[ 1.06 -3.65 -2.45  2.84  0.11 -0.98 -2.41 -3.01 -0.79 -0.20 -3.30  0.18
 -0.07 -1.23  1.37 -0.35 -2.36 -3.19 -1.02 -1.32 -2.29 -0.99  1.07  2.53
 -1.23 -1.41 -2.34 -1.40  0.39  1.38 -2.63  0.95  0.15  1.25 -0.35  1.45
  3.79 -0.35  0.20  0.88  0.57  0.28  0.25  1.91 -0.62 -2.71]  [32]
[-0.64 -3.43  0.03  3.39 -0.13  0.08  0.49  0.67  1.49  0.04 -1.45  0.74
  0.36  1.51 -1.09  0.31  2.45  1.42 -1.60 -1.30 -0.13  1.28  2.00 -0.68
 -0.10 -1.71  3.74  1.00  0.69  1.31  3.53  1.28  0.33  0.50 -0.70 -0.06
  3.19 -0.65 -0.65  1.50  1.31 -1.11  0.37  0.25 -1.98 -4.78]  [32]
[-0.63 -2.09 -0.99  0.83  0.23 -0.47 -0.91 -2.31 -0.07 -0.72 -1.76  0.06
  0.73 -0.53  0.95 -0.16  0.73 -1.07 -0.95 -0.12 -1.93  0.00 -0.12  2.00
 -0.39 -0.83  1.25  0.07 -0.14  3.07 -2.49 -0.54 -0.45  1.06  0.20  0.05
  5.13  0.48  1.11  0.76  1.78  0.45 -0.41 -0.33 -5.86 -2.57]  [32]
[ 1.17 -0.67 -0.33 -0.19 -0.37  0.87  0.69  1.27 -1.07  0.68  1.29  0.78
 -0.05  2.04 -0.10  0.45  1.85  1.94 -0.64 -0.90  0.97  1.53  1.55  0.15
  0.89 -1.08  1.69  0.15 -1.12 -1.43  1.98 -0.29  0.69 -0.95 -1.04  0.82
 -1.69 -0.11 -1.26  0.71  0.55 -0.18  1.00 -0.37  5.04 -0.55]  [29]
[ 0.52 -5.19 -0.58 -0.20 -0.69 -0.81  0.55 -2.05  0.45  0.59 -0.26  0.02
  0.10  0.58 -0.41  0.75 -0.28 -8.46 -3.03  1.62 -1.44  1.76 -0.92  0.76
 -1.60 -2.61  1.11 -0.43  0.12  2.51  0.67  2.88 -1.80  0.47 -0.99  0.09
  1.54 -0.30 -1.03  2.44  1.17 -0.59  0.40 -0.19 -5.29 -0.78]  [32]
[-2.79  3.49  1.93  1.54  0.73  1.03  0.73  0.20 -3.13 -0.98 -0.41 -1.19
  0.17 -0.20  0.54 -1.04  2.83  3.84  4.18  1.81  0.70 -0.36 -0.47 -0.14
  3.14 -0.26  3.10  1.50  0.49 -1.03 -1.45  1.01  0.53  0.63  0.25 -0.49
  5.41 -0.10  1.86  0.43  0.26  0.94 -0.14  0.52 -2.80 -2.56]  [29]
[ 0.34 -1.51 -1.02  0.33  0.20  0.20 -0.83 -1.90 -0.42  0.50 -0.46  1.16
  0.01 -0.53  0.15 -0.58 -2.52 -4.04 -1.50 -2.75  0.09 -3.10  0.26  0.76
  2.02 -0.05 -1.55  1.15  1.05  2.48 -5.08  0.00  0.00 -0.28  0.87  0.93
  3.76 -0.37  1.08 -0.39 -0.27  0.84 -0.83  0.85 -7.29 -0.13]  [32]
[ 1.22 -2.69 -0.67 -0.11 -0.59  0.02  0.03  0.36  1.68  0.14  0.44  0.78
  0.86  1.25 -1.27  0.70  0.35  0.07 -3.27 -2.28 -0.10  0.27  2.04 -0.46
 -0.59 -2.15  1.50  0.00  0.48  0.77  0.68  0.07 -0.39 -0.41 -0.49 -0.51
  0.75 -0.41 -0.94 -0.23  0.50  0.91  0.11  1.10 -3.59 -1.58]  [32]
[ 0.97 -5.12 -1.09 -0.24 -0.42 -0.66  1.35  0.55  3.92 -0.29 -1.65  1.37
  0.41  0.52  1.09  1.51  1.51 -3.45 -3.32  0.36 -1.09  1.14 -0.33 -1.00
 -1.32 -1.10 -0.42  6.75  0.09  1.78  2.25 -0.13  0.05  1.54 -0.07  0.67
  1.75 -0.06 -1.17 -0.61  0.36 -0.32  0.23 -0.76 -4.96 -2.31]  [33]
[ 1.77 -3.24 -0.97 -0.64 -1.01  0.01  0.25  0.42 -0.53  1.26 -0.08  0.27
 -0.14  2.45 -1.15  1.65  2.33  0.86 -3.07 -0.45 -1.66  1.27  2.28  1.07
 -0.66 -1.47  1.09 -2.64  0.48  1.84  0.66 -0.40  0.42 -0.31 -0.70 -0.42
 -0.41  0.02 -1.94  1.32  1.36  1.63  0.09 -0.62  0.73  0.00]  [33]
[ 2.07 -3.69 -0.01  0.54 -0.28 -0.07 -0.58  1.33 -0.71  0.75 -1.01  1.80
 -0.37  3.49 -1.58  1.17  3.18  7.12 -3.01 -2.45 -1.39  1.45  4.61 -1.10
 -1.79 -1.92  4.10 -2.61  0.41  0.41  3.84 -0.07  0.64  0.76 -1.76  0.48
  0.27 -0.11 -2.23  2.98  1.58 -0.33  1.14 -0.83  4.79 -4.93]  [29]
[ 2.37 -2.86 -1.45  0.85  0.85 -0.60  0.00  1.98 -0.49 -1.62 -3.75  1.51
  0.35  0.90 -0.35  0.21  1.05 -2.55  0.05 -1.90  0.39  0.70  2.48 -0.15
  2.50  0.87  1.35 -1.92  0.21 -0.71  2.52  0.19  0.88  0.59  0.20 -0.03
 -0.36 -0.22  0.22  2.85 -0.90 -1.04  2.47 -0.47  8.87 -2.37]  [29]
[ 0.32 -3.42  0.85 -0.48 -0.14  0.53  1.17  1.64 -0.13 -0.56 -0.62  1.47
  0.09  1.72 -0.53  1.00  1.99  1.32 -2.56  0.14 -0.04  1.83  1.38 -0.72
  0.15 -1.07  3.39 -0.96 -0.44  0.55  4.29 -0.61 -0.02  1.36 -0.35  0.11
 -0.01 -0.70 -2.09  1.94  0.52 -1.20  0.94 -0.10  1.50 -3.91]  [29]
[-0.22  0.64 -0.58 -0.82  1.11  0.44  0.24  1.41  1.59 -0.16 -1.16  0.23
 -0.84  0.81 -2.03 -0.16 -0.83  4.20  0.86 -1.47  1.11  0.04  2.55 -1.09
 -2.81 -0.77  1.10 -1.38  1.09 -1.37  4.96 -0.23  1.52 -1.98  1.42 -0.78
 -0.23 -0.70  0.74  0.71  1.29 -0.18  0.93 -0.19  5.59 -3.84]  [29]
[-0.44  1.08  0.77  0.42  0.80  0.22  1.68 -0.95 -2.02 -1.13 -0.95  0.45
  0.15  0.23 -0.15 -0.19  2.10  2.47  3.62  2.43  0.12  0.98  1.67  0.17
 -1.82 -1.01  2.21 -1.02  0.14  0.25  4.76  0.22  0.05  1.53  0.94 -0.57
  3.09 -0.22  1.52  2.50  2.29  0.53  3.21 -1.42  4.31 -2.21]  [29]
[-0.45  1.02  0.24  1.26 -0.17  1.15 -0.69  0.49 -4.29  0.34  0.95  0.75
 -0.45  2.39 -1.70  0.70  0.26  4.12  3.42  0.08  0.84  0.48  3.41  1.10
  1.68 -0.79  3.31 -0.51  0.13  0.09 -1.88 -0.10  0.99 -0.32 -0.41 -0.80
  2.44 -0.20  2.29  1.70  0.56  1.65  1.02  0.78  4.87 -0.48]  [29]
[-0.53  0.28  1.96  1.61 -0.35  0.40  0.53  0.48 -1.45 -1.10 -0.36  1.13
  0.26  1.88 -0.34  0.22  0.70  3.48  0.38  2.70  0.55 -0.04  2.64 -1.01
 -0.31 -0.90  5.70 -0.75 -0.03 -0.51  1.91  0.36  0.45  0.52  0.55 -0.41
  1.03 -0.09 -1.10  2.10 -0.27 -2.74  1.38 -0.51  2.38 -3.66]  [29]
[ 0.88 -3.33 -2.16  0.27  0.49 -0.44 -1.09 -0.07  1.03 -0.41 -1.60  2.29
 -0.54  1.20 -1.31  0.32  0.16  1.21 -2.25 -2.08  0.74  0.66  3.51 -2.69
 -0.77 -1.24  6.97 -0.35  0.79  0.51  0.59  2.98  0.84  0.14 -0.22  0.27
  2.53 -0.60  0.08  0.32  0.93 -0.30  0.66  0.12 -0.12 -3.84]  [29]
[ 1.33 -3.83 -0.54 -0.46 -0.44 -0.03 -0.72  0.39  0.84 -0.36 -2.65  1.05
  0.53  1.54 -0.41  0.52  1.81  1.45 -1.01 -1.42 -0.93  1.70  1.93 -0.52
 -0.97 -1.02  2.70 -1.93 -0.44  0.25  3.89 -0.24  0.43  0.48 -0.75  0.04
  0.14 -0.33 -2.58  2.08  0.64 -0.84  0.73 -0.66  6.20 -4.60]  [29]
[ 0.19 -1.51 -0.02  0.72 -0.10  0.74 -0.18 -0.01 -3.32 -0.77 -0.61  1.70
 -0.32  2.29 -0.33  1.17  3.08  3.27  2.24 -0.28  1.05  3.44  4.12  1.32
  1.29 -0.98  2.57 -0.98 -0.45 -0.88 -0.92 -0.15  1.40  0.20 -0.67 -0.17
  3.66 -0.26 -0.23  1.88  0.13 -0.84 -0.36 -0.32  1.83 -4.58]  [29]
[ 1.17 -3.06 -0.31  0.65  0.08  0.50  0.65  1.58 -1.55  0.21 -1.74  2.21
 -0.36  1.67  0.47  0.44  2.58  2.21 -0.96  0.41 -0.47  1.31  2.20  2.04
 -2.36 -0.47 -0.06 -1.04  0.58 -0.78  3.36  0.06  3.03  1.13 -0.26 -0.04
  3.24  0.46 -1.63  2.70  1.29  0.22  1.42 -0.74  0.42 -4.59]  [29]
[-0.05  1.41  0.60  0.10  0.95  1.26  0.39  0.78 -2.69  0.38  1.86  1.05
 -1.97  2.36 -1.52  2.04  1.10  4.44  0.96 -1.29  0.47  0.17  3.73  0.79
 -1.50 -0.17  0.12 -1.12 -0.24 -0.72 -0.41 -0.50 -0.26 -1.42 -0.18 -0.16
  0.93 -0.25  0.00 -0.56 -0.08  2.49 -0.48  1.17  3.10 -1.08]  [23]
[ 1.58  0.32 -1.82  0.35 -0.18 -1.41 -0.97 -1.04  1.03  2.06  1.83 -0.14
  0.17  1.39 -1.10  0.14 -4.07  1.35 -1.41 -2.99 -0.60  0.03  5.04  0.45
 -3.73 -0.41  0.54 -2.08 -0.01 -1.23  0.99  0.51 -0.11 -1.96  0.61  0.15
 -3.73 -0.53 -1.16  0.96  0.60 -1.16  0.62  0.08  7.05 -0.07]  [32]
[ 0.63 -3.84  1.36 -0.72 -6.59 -0.31  0.66  1.72  0.16 -0.47 -0.99  1.64
  0.03  2.33 -0.04  0.31  2.10  0.20 -0.40 -1.53  0.21  0.19  1.06 -1.40
  2.71 -0.48  3.92  0.07  0.05  0.00  1.33 -0.28  0.59  0.52 -0.91 -0.65
  2.38 -0.05  0.30  0.67 -0.33 -1.20  0.32  0.29 -0.09 -2.95]  [29]
[ 1.89  0.89  1.09  0.03  0.47  1.02  1.43  1.14 -3.03  0.15  2.43  0.90
 -0.05  4.06 -3.13  1.60  1.73  3.38  4.22 -0.03  1.48  1.13  3.28 -0.09
 -0.24  0.70  0.93 -3.30  0.67 -1.49  1.47 -0.09  0.34 -3.09 -0.01 -0.94
 -0.95 -0.62 -1.74  1.13  0.27  1.56  3.92 -0.02  8.87  2.66]  [29]
[ 0.83 -3.82  0.08  0.44  1.74 -0.01 -1.11  0.47 -0.07  0.19 -0.18  1.44
  0.31  2.42 -1.31  0.85  0.20  0.76 -0.69 -2.41  1.70  0.36  2.98 -0.80
  6.07 -0.39  5.41 -0.88  0.08 -1.71  0.08 -0.40 -0.01 -0.90 -0.89 -1.12
  0.03 -0.78  0.15  1.70 -1.26 -0.48  1.62  0.06  4.29 -2.41]  [29]
